Below is a small trained network, with its code and all its weights. Each question gives an input and a target symbol and asks what happens when units are switched off, that is, made to give their printed mean instead of their output.

import numpy as np


def w(rows, s, z=0):
    codes = np.array(rows[::2]) - 128.0
    scale = np.full(codes.shape[1], s)
    scale[-1] = z or s
    return codes * scale


def f(y):
    return np.maximum(y, 0)


def softmax(a):
    e = np.exp(a - a.max(-1, keepdims=True))
    return e / e.sum(-1, keepdims=True)


def log_softmax(a):
    a = a - a.max(-1, keepdims=True)
    return a - np.log(np.exp(a).sum(-1, keepdims=True))


def net(x, mask):
    ids = ['ΛΩαβεηξπφψ'.index(c) for c in x.split()]
    T = len(ids)
    res = E[ids] + P[:T]
    r = res
    for j in range(3):
        rows = slice(2 * j, 2 * j + 2)
        q, k, v = (r @ M[0][rows].T for M in (Q, K, V))
        z = softmax(np.where(np.tri(T) > 0, q @ k.T / 2**0.5, -1e9)) @ v
        o = O[0][rows]
        res = res + np.where(mask[j], z, o[:, -1]) @ o[:, :-1]
    y = f(res @ A[0][:, :-1].T + A[0][:, -1])
    res = res + np.where(mask[3:27], y, B[0][:, -1]) @ B[0][:, :-1]
    return log_softmax(res[-1] @ U[:, :-1].T + U[:, -1])


Q, K, V, O, A, B = {}, {}, {}, {}, {}, {}
E = w([
[116,103,135],'Λ',
[136,97,90],'Ω',
[75,100,99],'α',
[65,104,34],'β',
[29,108,201],'ε',
[38,103,145],'η',
[96,85,211],'ξ',
[152,86,1],'π',
[130,74,148],'φ',
[31,144,156],'ψ',
],0.019)
P = w([
[234,255,172],'0',
[49,80,46],'1',
[45,84,59],'2',
[100,88,92],'3',
[60,94,79],'4',
[32,59,58],'5',
],0.0066)
Q[0] = w([
[162,107,198],'H0',
[165,174,123],'H0',
[164,248,132],'H1',
[63,91,113],'H1',
[137,111,54],'H2',
[144,178,195],'H2',
],0.013)
K[0] = w([
[161,85,186],'H0',
[144,195,146],'H0',
[128,3,133],'H1',
[159,222,139],'H1',
[100,50,139],'H2',
[125,159,71],'H2',
],0.014)
V[0] = w([
[180,218,111],'H0',
[159,226,200],'H0',
[17,119,216],'H1',
[33,159,2],'H1',
[70,186,113],'H2',
[128,188,17],'H2',
],0.01)
O[0] = w([
[119,79,96,53],'H0',
[110,132,106,2],'H0',
[123,232,81,135],'H1',
[4,106,97,152],'H1',
[70,168,76,150],'H2',
[107,105,93,115],'H2',
],0.015,0.011)
A[0] = w([
[155,111,92,179],'N0',
[173,144,79,68],'N1',
[148,57,119,66],'N2',
[177,202,122,13],'N3',
[89,80,118,29],'N4',
[107,145,113,91],'N5',
[134,171,200,92],'N6',
[167,92,139,43],'N7',
[151,124,77,161],'N8',
[141,82,121,83],'N9',
[120,153,73,136],'N10',
[232,144,152,45],'N11',
[128,177,115,98],'N12',
[90,130,138,72],'N13',
[129,132,47,116],'N14',
[179,118,4,77],'N15',
[92,109,98,2],'N16',
[110,143,115,95],'N17',
[150,105,99,161],'N18',
[72,202,191,72],'N19',
[165,61,65,242],'N20',
[117,143,163,150],'N21',
[111,92,123,42],'N22',
[85,66,183,51],'N23',
],0.012,0.011)
B[0] = w([
[122,127,156,171],'N0',
[96,85,118,148],'N1',
[147,148,128,179],'N2',
[124,1,106,185],'N3',
[193,154,87,211],'N4',
[154,91,112,168],'N5',
[157,110,74,188],'N6',
[36,159,137,145],'N7',
[128,132,188,168],'N8',
[148,161,122,159],'N9',
[101,109,150,208],'N10',
[104,182,151,208],'N11',
[191,105,99,191],'N12',
[148,112,128,178],'N13',
[106,156,149,187],'N14',
[206,121,75,166],'N15',
[205,101,102,166],'N16',
[151,92,108,162],'N17',
[110,140,176,163],'N18',
[182,112,97,249],'N19',
[88,112,188,254],'N20',
[142,144,104,187],'N21',
[179,210,91,168],'N22',
[196,162,96,250],'N23',
],0.0075,0.0094)
U = w([
[113,108,164,245],'Λ',
[84,9,172,90],'Ω',
[8,100,155,194],'α',
[71,25,72,69],'β',
[146,90,65,2],'ε',
[85,147,92,208],'η',
[163,120,124,52],'ξ',
[131,2,109,132],'π',
[107,171,179,100],'φ',
[89,151,84,112],'ψ',
],0.0089,0.0061)

Each question gives the input, a string of symbols that net reads in full, and the target symbol t.
The units are the heads (2 rows each of Q, K, V and O) and the neurons (one row each of A and B). Each row of codes is followed by its name. A weight is (code - 128) times the scale printed after its matrix; where a second scale follows, it is the last column's (O, A, B and U).
mask holds one flag per unit, heads first, then neurons. A switched-off unit (its flag False) gives its mean, the last column of its rows in O or B, instead of its output. The means were averaged over made-up inputs and are rounded, as every weight is.
A unit's drop is (log p(t) with every unit on - log p(t) with that unit switched off) / (log p(t) with every unit on - log p(t) with every unit switched off).
The circuit of an input: a set's keep is (log p(t) with only the set's units on - log p(t) with every unit switched off) / (log p(t) with every unit on - log p(t) with every unit switched off). Starting from the 12 units with the biggest drops (on a tie, the unit counted first), units are removed one at a time, each time the one whose removal leaves the highest keep (on an exact tie, the one counted first), for as long as the keep stays at least 0.8.
units of the circuit, in order: the units of the circuit, biggest drop first
top k neurons: the k neurons with the biggest drops, biggest first
heads that matter: for each layer, one digit per head in row order, 1 if its drop is at least 0.15 and else 0, layers parted by /
drop of u: that unit's drop, to one decimal
input π ξ η Ω ε, target π: units of the circuit, in order -> [H1, N23]
input β Ω α, target β: units of the circuit, in order -> [H1, N16]
input π Λ ξ, target π: units of the circuit, in order -> [H1, N23]
input π α φ η, target π: top 2 neurons -> [N23, N11]
input φ Ω ψ ψ φ, target η: top 2 neurons -> [N20, N3]
input ξ φ α φ, target ξ: top neuron -> [N3]
input Ω η π, target Ω: units of the circuit, in order -> [H1, N20, N23]
input ε η α Λ ε η, target ε: top 3 neurons -> [N3, N19, N12]
input ε Ω Λ Λ α, target ε: units of the circuit, in order -> [H1, N3, N12]
input α β φ ψ Λ, target α: units of the circuit, in order -> [N23, H1]
input Ω η Λ Ω, target Ω: units of the circuit, in order -> [H1, N20, N4]
input α π ψ Ω α, target α: heads that matter -> 000
input β ψ α Ω, target α: heads that matter -> 000
input α α φ ε α, target α: top 2 neurons -> [N23, N4]
input π Λ β β π α, target π: heads that matter -> 010
input η ψ β Ω, target η: units of the circuit, in order -> [H1]
input π π η π π ξ, target π: heads that matter -> 011
input Ω Λ φ α, target Ω: units of the circuit, in order -> [H1, N20]
input φ ξ η Λ α ξ, target φ: top 2 neurons -> [N11, N3]
input β η ε α, target β: units of the circuit, in order -> [H1]
input π β π, target π: top 2 neurons -> [N20, N16]
input ε β Λ, target ε: top 2 neurons -> [N3, N12]
input φ φ π, target Λ: top 2 neurons -> [N11, N20]
input π Ω Ω, target π: top 2 neurons -> [N23, N4]
input ψ ψ φ, target η: drop of N20 -> 0.1
input π α Λ π Λ, target π: drop of N22 -> -0.1
input ψ ε ε, target η: drop of H1 -> 0.3
input Ω α Ω, target Ω: drop of H1 -> 0.5
input β β β, target β: top neuron -> [N16]
